Below is a small trained network, with its code and all its weights. Each question gives an input and a class and asks what happens when units are switched off, that is, made to give their printed mean instead of their output.

import numpy as np


def w(rows, s, z=0):
    codes = np.array(rows[::2]) - 128.0
    scale = np.full(codes.shape[1], s)
    scale[-1] = z or s
    return codes * scale


def norm(h):
    return h / np.sqrt((h * h).mean(-1, keepdims=True) + 1e-5)


def f(y):
    return y / 2 * (1 + np.tanh(0.7978845608 * (y + 0.044715 * y**3)))


def log_softmax(a):
    a = a - a.max(-1, keepdims=True)
    return a - np.log(np.exp(a).sum(-1, keepdims=True))


def net(x, mask):
    res = np.array(x, float).reshape(1, 6) / 4 @ E
    u = 0
    for l in range(2):
        y = f(norm(res) @ A[l][:, :-1].T + A[l][:, -1])
        res = res + np.where(mask[u : u + 10], y, B[l][:, -1]) @ B[l][:, :-1]
        u += 10
    return log_softmax(norm(res)[-1] @ U[:, :-1].T + U[:, -1])


A, B = {}, {}
E = w([
[76,171,142,145,100,159],'x0',
[109,202,82,92,76,47],'x1',
[159,3,160,47,119,106],'x2',
[33,116,196,144,157,167],'x3',
[157,152,180,85,237,145],'x4',
[228,139,237,210,144,67],'x5',
],0.012)
A[0] = w([
[93,97,114,103,98,190,86],'0.n1',
[139,120,124,175,150,158,66],'0.n2',
[134,87,58,169,113,79,48],'0.n3',
[131,29,245,117,73,100,2],'0.n4',
[124,146,170,137,164,173,87],'0.n5',
[137,91,1,180,80,94,58],'0.n6',
[245,207,167,168,145,61,52],'0.n7',
[139,118,113,209,174,177,80],'0.n8',
[175,38,125,14,163,113,30],'0.n9',
[162,65,67,123,174,117,68],'0.n10',
],0.0095,0.0096)
B[0] = w([
[209,208,180,94,188,24,165],'0.n1',
[111,114,134,167,104,163,99],'0.n2',
[141,143,99,79,93,59,117],'0.n3',
[25,107,205,135,80,43,175],'0.n4',
[122,78,65,154,177,99,134],'0.n5',
[135,49,47,136,36,117,201],'0.n6',
[165,173,95,249,247,33,252],'0.n7',
[135,107,166,131,114,217,145],'0.n8',
[151,113,126,2,216,206,211],'0.n9',
[168,151,125,62,105,128,137],'0.n10',
],0.0081,0.0033)
A[1] = w([
[91,110,131,76,74,197,119],'1.n1',
[15,252,76,97,104,153,2],'1.n2',
[127,137,45,109,57,91,56],'1.n3',
[27,197,59,151,126,128,61],'1.n4',
[159,151,116,150,162,83,98],'1.n5',
[15,224,85,112,120,118,11],'1.n6',
[218,226,178,144,144,70,101],'1.n7',
[121,158,165,201,180,188,89],'1.n8',
[199,193,99,201,92,151,105],'1.n9',
[106,178,150,133,88,114,75],'1.n10',
],0.013,0.0079)
B[1] = w([
[190,185,128,141,167,67,208],'1.n1',
[17,225,159,102,148,82,254],'1.n2',
[78,92,65,149,79,129,215],'1.n3',
[56,207,165,34,128,105,246],'1.n4',
[117,103,127,110,173,64,169],'1.n5',
[17,198,196,78,182,98,226],'1.n6',
[199,110,34,204,237,12,245],'1.n7',
[125,114,63,178,116,170,218],'1.n8',
[193,213,134,122,91,124,225],'1.n9',
[156,108,114,90,185,116,140],'1.n10',
],0.011,0.0059)
U = w([
[112,107,162,207,160,239,35],'0',
[116,54,247,133,84,93,75],'1',
[52,204,118,88,132,110,213],'2',
[172,216,101,171,54,192,1],'3',
[206,149,103,196,172,45,200],'4',
[138,105,23,103,7,100,132],'5',
[183,74,133,3,164,157,175],'6',
],0.024,0.005)

Each question gives the input, the list of numbers given to net, and the class t.
The units are the neurons (one row each of A and B). Each row of codes is followed by its name. A weight is (code - 128) times the scale printed after its matrix; where a second scale follows, it is the last column's (A, B and U).
mask holds one flag per neuron, layer by layer. A switched-off neuron (its flag False) gives its mean, the last column of its row in B, instead of its output. The means were averaged over made-up inputs and are rounded, as every weight is.
A unit's drop is (log p(t) with every unit on - log p(t) with that unit switched off) / (log p(t) with every unit on - log p(t) with every unit switched off).
The circuit of an input: a set's keep is (log p(t) with only the set's units on - log p(t) with every unit switched off) / (log p(t) with every unit on - log p(t) with every unit switched off). Starting from the 12 units with the biggest drops (on a tie, the unit counted first), units are removed one at a time, each time the one whose removal leaves the highest keep (on an exact tie, the one counted first), for as long as the keep stays at least 0.8.
circuit, biggest first: the units of the circuit, biggest drop first
unit that matters most: the unit with the biggest drop
k most important neurons: the k neurons with the biggest drops, biggest first
k most important neurons of layer l: the k neurons of layer l with the biggest drops, biggest first
drop of u: that unit's drop, to one decimal
input [-4,1,6,-1,4,3], class 6: unit that matters most	0.n9
input [3,-1,3,-3,7,1], class 6: 3 most important neurons	(0.n9 0.n1 1.n1)
input [-6,-2,7,0,-1,4], class 6: 2 most important neurons	(0.n9 1.n2)
input [3,-3,3,0,5,2], class 6: circuit, biggest first	(0.n7 1.n2)
input [-8,-2,-7,-8,-2,-2], class 5: circuit, biggest first	(0.n6 1.n3)
input [-4,6,4,8,-4,0], class 1: 2 most important neurons	(1.n2 1.n4)
input [2,-5,-2,-5,-4,-7], class 5: 2 most important neurons of layer 1	(1.n3 1.n6)
input [3,3,-4,-8,-5,0], class 5: 2 most important neurons	(0.n6 1.n3)
input [3,0,3,-3,4,1], class 6: 2 most important neurons of layer 0	(0.n9 0.n1)
input [0,-7,-8,1,-6,0], class 3: drop of 1.n9	0.3
input [4,-3,5,-7,2,1], class 6: drop of 0.n9	0.1
input [8,5,6,1,-5,2], class 5: drop of 1.n2	0.1
input [-7,-8,4,-3,-6,6], class 1: drop of 1.n7	0.2
